A =
[[133 132 130 125 132 133 126 127 135 131]
 [130 131 130 131 130 134 125 123 126 132]
 [131 130 130 127 129 130 128 129 129 130]
 [132 134 131 129 135 137 125 126 131 131]
 [131 131 130 129 130 133 125 124 129 132]
 [129 131 131 133 131 130 127 127 122 130]
 [131 131 129 126 129 134 126 125 128 132]
 [130 133 137 140 139 131 123 124 127 131]
 [131 132 133 133 134 133 126 129 131 130]
 [131 133 132 129 135 132 125 126 130 130]
 [131 131 128 122 129 132 126 123 131 131]
 [111 111 119 143 111 105 133 134 111 114]]
A[-12][-10]: 133
A[0][-9]: 132
A[-2]: [131, 131, 128, 122, 129, 132, 126, 123, 131, 131]
A[-6][-3]: 125
A[-9][-9]: 134
A[1][-10]: 130
A[6][-8]: 129
A[-7][-4]: 127
A[10][4]: 129
A[9][9]: 130
A[9][4]: 135
A[-11][8]: 126
A[10][-7]: 122
A[11]: [111, 111, 119, 143, 111, 105, 133, 134, 111, 114]
A[:, 7]: [127, 123, 129, 126, 124, 127, 125, 124, 129, 126, 123, 134]
A[8][-5]: 133
A[-1][-4]: 133
A[-6][-5]: 134
A[-2][-10]: 131
A[-10][-2]: 129
A[-3][-5]: 132
A[1][3]: 131
A[-5][1]: 133
A[2][-5]: 130
A[9]: [131, 133, 132, 129, 135, 132, 125, 126, 130, 130]
A[-6][-6]: 129
A[-2][-5]: 132
A[-9][2]: 131
A[9][7]: 126
A[-12]: [133, 132, 130, 125, 132, 133, 126, 127, 135, 131]
A[2][2]: 130
A[-8][8]: 129
A[-8][5]: 133
A[0][3]: 125
A[8][1]: 132
A[4][9]: 132
A[9][-2]: 130

W =
122  111  116  120  123  143  123  118
116  147  131  127  134  117  132  132
121  121  126  123  118  137  123  125
127  121  120  116  126  148  121  126
127  124  119  120  120  138  127  122
129  125  118  114  125  153  120  127
122  118  124  121  121  138  122  122
136  113  135  132  130  148  140  127
W[0, 0] => 122
W[2] => [121, 121, 126, 123, 118, 137, 123, 125]
W[3] => [127, 121, 120, 116, 126, 148, 121, 126]
W[6, 3] => 121
W[6, 4] => 121
W[5, 3] => 114
W[5, 2] => 118
W[4, 7] => 122
W[:, 3] => [120, 127, 123, 116, 120, 114, 121, 132]
W[1, 5] => 117
W[2, 1] => 121
W[1, 1] => 147
W[0, 4] => 123
W[4, 2] => 119
W[0, 2] => 116
W[7] => [136, 113, 135, 132, 130, 148, 140, 127]
W[0, 6] => 123
W[4, 3] => 120

x =
131  144  128  117  129  119  152  143  135  141  118  135  130
128  132  126  131  129  127  129  125  129  124  123  135  131
125  117  130  140  124  122  127  124  122  126  144  121  124
134  121  131  130  130  140  120  124  121  119  132  124  129
x[0][0] => 131
x[-2][-12] => 117
x[-1][10] => 132
x[1][-13] => 128
x[2][-5] => 122
x[2] => [125, 117, 130, 140, 124, 122, 127, 124, 122, 126, 144, 121, 124]
x[3][11] => 124
x[3][9] => 119
x[1][1] => 132
x[-2][0] => 125
x[:, -11] => [128, 126, 130, 131]
x[-3] => [128, 132, 126, 131, 129, 127, 129, 125, 129, 124, 123, 135, 131]
x[:, 4] => [129, 129, 124, 130]
x[:, 10] => [118, 123, 144, 132]
x[-1] => [134, 121, 131, 130, 130, 140, 120, 124, 121, 119, 132, 124, 129]
x[-4][-8] => 119

M = 126  116  127  132  108  130  146  153  121  141  135  112  145  136  146  135
M[0] = 126
M[11] = 112
M[1] = 116
M[5] = 130
M[14] = 146

grid = [131 133 149 130 134 155 138 145 138 152 136 129]
grid[0]	131
grid[1]	133
grid[3]	130

B = ((129, 128, 134, 129, 130, 136, 125, 142, 137, 135, 128, 123, 126, 138, 136), (133, 127, 132, 127, 129, 134, 129, 137, 137, 136, 134, 132, 125, 141, 139), (123, 125, 135, 119, 125, 116, 139, 115, 137, 120, 115, 140, 114, 130, 131), (127, 132, 139, 106, 120, 115, 121, 126, 137, 130, 123, 124, 125, 141, 123), (127, 130, 140, 107, 125, 116, 123, 125, 137, 132, 120, 126, 122, 144, 124), (117, 127, 129, 124, 116, 119, 131, 117, 137, 121, 126, 129, 121, 128, 128), (124, 128, 146, 124, 128, 118, 142, 129, 137, 124, 122, 134, 124, 139, 131), (132, 127, 132, 127, 129, 134, 128, 139, 137, 137, 132, 130, 124, 140, 138), (125, 130, 139, 110, 139, 124, 130, 125, 137, 126, 111, 129, 123, 150, 132), (118, 126, 131, 123, 117, 118, 133, 117, 137, 119, 126, 131, 119, 127, 130), (123, 126, 138, 132, 122, 130, 136, 145, 137, 116, 126, 114, 128, 133, 139))
B[0,0]: 129
B[2,3]: 119
B[6,10]: 122
B[7]: [132, 127, 132, 127, 129, 134, 128, 139, 137, 137, 132, 130, 124, 140, 138]
B[:, 0]: [129, 133, 123, 127, 127, 117, 124, 132, 125, 118, 123]
B[8,8]: 137
B[7,12]: 124
B[6,11]: 134
B[:, 7]: [142, 137, 115, 126, 125, 117, 129, 139, 125, 117, 145]
B[5,7]: 117
B[5,11]: 129
B[3,0]: 127
B[:, 3]: [129, 127, 119, 106, 107, 124, 124, 127, 110, 123, 132]
B[1,4]: 129
B[5,2]: 129
B[6,4]: 128
B[0,11]: 123
B[8,9]: 126
B[8,13]: 150
B[5,5]: 119
B[7,8]: 137
B[4,0]: 127
B[:, 8]: [137, 137, 137, 137, 137, 137, 137, 137, 137, 137, 137]
B[3,3]: 106
B[8]: [125, 130, 139, 110, 139, 124, 130, 125, 137, 126, 111, 129, 123, 150, 132]
B[2,1]: 125
B[5,13]: 128
B[9,4]: 117
B[9]: [118, 126, 131, 123, 117, 118, 133, 117, 137, 119, 126, 131, 119, 127, 130]
B[1,0]: 133
B[7,10]: 132
B[4,14]: 124
B[10,8]: 137
B[1,12]: 125
B[7,1]: 127
B[7,9]: 137

arr = [123 125 140 121 139 124 117 131 124 133 127 121 119 126 156]
arr[0] = 123
arr[12] = 119
arr[10] = 127
arr[9] = 133
arr[7] = 131
arr[1] = 125
